array([[ 416, -446,  174, -500],
       [-228,  121,  498, -204],
       [-219,  517,  127,  574]]) result: 127

array([ 176,  417,  -21,  287, -267, -557,  147]) result: -21

array([ -85, -592, -605, -255]) result: -605

array([[-202,   85,  -87,  343],
       [-308,  150,  423,  274],
       [ 372,  321, -190,  596]]) result: -190

array([[-600,  -51,  596, -182],
       [ -32,  -86, -411,  106]]) result: -411

array([ 169,  372,  627, -180,   46,   28,   -5]) result: 627

array([[  10,  -24,   33,  -57,    9, -270, -149],
       [   1,   -4,   11,   16,  -13,  -52, -129],
       [   0,    7,  -20,    7,   -1, -483,  294]]) result: -20

array([ -59,   83, -114,   16, -501,   28]) result: -114

array([[ 345, -573,  581, -160,  429],
       [   0, -573, -203,    0, -604],
       [ 171, -573,  471, -140,  398]]) result: 471

array([[-447,  -78,  216,  225,   18],
       [ -92,  -60,  331, -457,   70]]) result: 331
---
  79     6     2   -77    22    -5
 214   512   213   301   556  -193
-538   -99  -373   158   360    12
→ 12

 104   -97   157  -269
  15    57   225  -509
 -49   305  -204  -435
→ -435

  45  -183   202  -103  -248   -79
  45  -141   142   -66  -205   -48
  96  -346   376  -208  -477  -135
→ -135

 -61   441   228     2    26   474
 222   -52   115  -393    61   147
  24  -210   -82  -135   -46  -312
→ -312

  -6   164   495    46   -19
  27    10   447   -72   -28
 -31   156  -518    39    13
→ 13

  54  -419   -31    10    70  -236    92
-199   489     2    11     9   -22    96
  -5  -375   -31   -24    40   -67  -270
→ -270

-233   470  -376  -544   496    47
   3  -469  -267  -542   582   201
-241   492  -373  -577   515    66
→ 66

 316   171   100    96   379
 351   178   198   130   367
-323   208   -76  -449  -305
→ -305
---
116 -534 81 -236
185 -448 317 48
190 -394 356 114
| 48

350 421 466 -204 493
142 7 -237 -124 330
520 337 47 58 -344
| 330

-292 -248 -218 -311 70
80 -489 131 -213 362
-555 -502 285 118 -568
| 362

-531 291 -10 -291 -138
56 -92 -13 70 30
-448 256 30 -25 -152
| 30

-38 16 8 -24 -51 -12 42
-219 216 140 -119 -506 32 209
-134 52 36 -98 -176 -39 122
| 209

-29 100 -12 149 50
-71 469 -46 620 152
-61 366 -37 492 128
| 152

-131 115 78 -72 -276 12 115
-10 6 4 -9 -20 -2 12
275 -244 -162 129 576 -38 -288
| 12

-126 228 -119 -47
-167 394 -598 124
-244 -219 158 59
| 124
---
[[  45  513  221 -126   99 -144  -24]
 [ 522   46  101  276 -516  319  229]]
513

[[-332 -120   68 -262 -296 -493  -59]
 [-109   18  167 -160 -170 -281  -23]
 [ 275  -61  -77  128   15 -257  139]]
18

[[ -92   74 -143  -17   11  194  127]
 [  24   -8    1   20   20   19   28]
 [-245  196 -381  -31   30  529  349]]
-8

[[-219  456  -25 -281 -334 -282  136]
 [-196 -345  261  -40  -49 -385   37]
 [  -8 -105  307  309  -98 -408  -48]]
-345

[[ 323 -143  604 -268]
 [-211  288  172  116]]
-143

[[-542 -615  242 -232 -565 -315  298]
 [  10   15  -11  -21   -2   13   19]]
-615
---
-145.73    11.62  -141.25   -91.51   103.23 -> -141.25, 103.23
  54.4    37.9    86.7   146.8  -170.9 -> 86.7, 146.8
 170.81   136.43   -49.79  -126.30    68.32 -> -49.79, 170.81
 1.5   1.3   1.3   0.3  -1.8 -> 1.3, 1.5
 134.088   -34.895   -85.369  -142.325   -10.899    67.220   -73.845 -> -142.325, 134.088
 0.135  -0.002   0.052   0.125   0.075   0.196  -0.117 -> 0.125, 0.196
---
6155	7088	9340	3700	2348 -> 9340
12	-12	-42	-47	-22	-9	35 -> -47
-273	-388	-524	-130	732 -> -524
8	1	8	4	5 -> 8
230	75	174	41	84	151	147 -> 41
204	131	107	38	170 -> 107
1368	3452	2933	1028	9854 -> 2933
